Here is a tiny trained network, its code and every weight. The questions are about switching its units off for an input and a class, where a switched-off unit gives its printed mean instead of its output.

import numpy as np


def w(rows, s, z=0):
    codes = np.array(rows[::2]) - 128.0
    scale = np.full(codes.shape[1], s)
    scale[-1] = z or s
    return codes * scale


def f(y):
    return np.maximum(y, 0)


def log_softmax(a):
    a = a - a.max(-1, keepdims=True)
    return a - np.log(np.exp(a).sum(-1, keepdims=True))


def net(x, mask):
    res = np.array(x, float).reshape(1, 4) / 4 @ E
    y = f(res @ A[0][:, :-1].T + A[0][:, -1])
    res = res + np.where(mask, y, B[0][:, -1]) @ B[0][:, :-1]
    return log_softmax(res[-1] @ U[:, :-1].T + U[:, -1])


A, B = {}, {}
E = w([
[203,27,130,183,159,91,133,246,107],'x0',
[227,254,217,145,177,158,121,122,156],'x1',
[70,139,52,121,227,168,102,82,9],'x2',
[96,164,139,71,168,76,172,180,104],'x3',
],0.015)
A[0] = w([
[106,145,128,86,184,75,91,192,122,81],'neuron 0',
[110,205,135,119,162,68,215,189,92,54],'neuron 1',
[123,111,97,130,254,187,84,86,12,14],'neuron 2',
[188,103,105,187,124,197,7,103,128,51],'neuron 3',
[212,53,136,160,178,86,68,219,77,26],'neuron 4',
[199,234,188,210,186,112,151,109,105,1],'neuron 5',
],0.0098,0.007)
B[0] = w([
[141,111,99,130,134,182,156,132,139,170],'neuron 0',
[94,104,122,108,112,253,119,139,175,182],'neuron 1',
[152,104,168,66,61,99,130,135,151,251],'neuron 2',
[111,117,84,103,146,231,132,167,171,186],'neuron 3',
[138,150,144,125,149,111,59,51,114,245],'neuron 4',
[84,90,120,174,140,52,201,118,89,214],'neuron 5',
],0.016,0.02)
U = w([
[62,21,52,163,105,68,151,130,95,131],'0',
[208,115,220,108,57,91,141,176,219,89],'1',
[89,226,136,104,133,139,92,7,133,112],'2',
[120,106,92,129,141,208,142,165,171,82],'3',
[147,154,116,120,115,121,120,167,105,255],'4',
],0.015,0.022)

Each question gives the input, the list of numbers given to net, and the class t.
The units are the neurons (one row each of A and B). Each row of codes is followed by its name. A weight is (code - 128) times the scale printed after its matrix; where a second scale follows, it is the last column's (A, B and U).
mask holds one flag per neuron, in row order. A switched-off neuron (its flag False) gives its mean, the last column of its row in B, instead of its output. The means were averaged over made-up inputs and are rounded, as every weight is.
A unit's drop is (log p(t) with every unit on - log p(t) with that unit switched off) / (log p(t) with every unit on - log p(t) with every unit switched off).
The circuit of an input: a set's keep is (log p(t) with only the set's units on - log p(t) with every unit switched off) / (log p(t) with every unit on - log p(t) with every unit switched off). Starting from all 6 units, units are removed one at a time, each time the one whose removal leaves the highest keep (on an exact tie, the one counted first), for as long as the keep stays at least 0.8.
units of the circuit, in order: the units of the circuit, biggest drop first
unit that matters most: the unit with the biggest drop
k most important neurons: the k neurons with the biggest drops, biggest first
drop when u is switched off: that unit's drop, to one decimal
input [-1,-3,4,1], class 1: units of the circuit, in order	neuron 5; neuron 2; neuron 4
input [5,5,-2,0], class 0: unit that matters most	neuron 5
input [-5,-3,6,1], class 1: units of the circuit, in order	neuron 2; neuron 4
input [8,2,-7,8], class 2: units of the circuit, in order	neuron 4; neuron 2
input [3,0,2,-3], class 4: units of the circuit, in order	neuron 1; neuron 5
input [-5,5,3,0], class 0: units of the circuit, in order	neuron 5; neuron 4
input [-6,1,-3,-8], class 3: 3 most important neurons	neuron 4; neuron 3; neuron 2
input [5,3,-4,-5], class 2: units of the circuit, in order	neuron 4; neuron 2
input [1,3,-2,-1], class 4: 2 most important neurons	neuron 2; neuron 4
input [7,-5,1,-3], class 2: 2 most important neurons	neuron 4; neuron 5
input [4,8,4,8], class 0: 2 most important neurons	neuron 5; neuron 3
input [0,5,-3,-5], class 0: 2 most important neurons	neuron 5; neuron 2
input [2,5,-5,7], class 3: units of the circuit, in order	neuron 1; neuron 2
input [-4,7,-6,8], class 3: 3 most important neurons	neuron 1; neuron 2; neuron 4
input [1,1,2,-5], class 3: unit that matters most	neuron 3
input [-8,8,-1,-6], class 0: 2 most important neurons	neuron 5; neuron 4
input [8,-6,-4,0], class 2: 2 most important neurons	neuron 4; neuron 5
input [2,-1,1,1], class 4: 2 most important neurons	neuron 5; neuron 2
input [7,3,5,-7], class 2: 3 most important neurons	neuron 4; neuron 1; neuron 0
input [4,-1,-2,1], class 2: unit that matters most	neuron 2
input [-7,-3,3,-8], class 3: 2 most important neurons	neuron 4; neuron 3
input [-5,0,-2,8], class 3: 2 most important neurons	neuron 4; neuron 1
input [-1,3,-5,-8], class 3: 2 most important neurons	neuron 3; neuron 2
input [1,-7,8,2], class 1: 2 most important neurons	neuron 2; neuron 5
input [-2,1,4,-3], class 1: 2 most important neurons	neuron 4; neuron 2
input [-4,0,2,-6], class 3: drop when neuron 3 is switched off	0.4
input [-3,7,3,8], class 3: units of the circuit, in order	neuron 1
input [6,-5,8,8], class 1: drop when neuron 5 is switched off	0.1
input [4,-3,2,8], class 3: drop when neuron 1 is switched off	0.2
input [8,6,-2,3], class 2: drop when neuron 4 is switched off	1.0
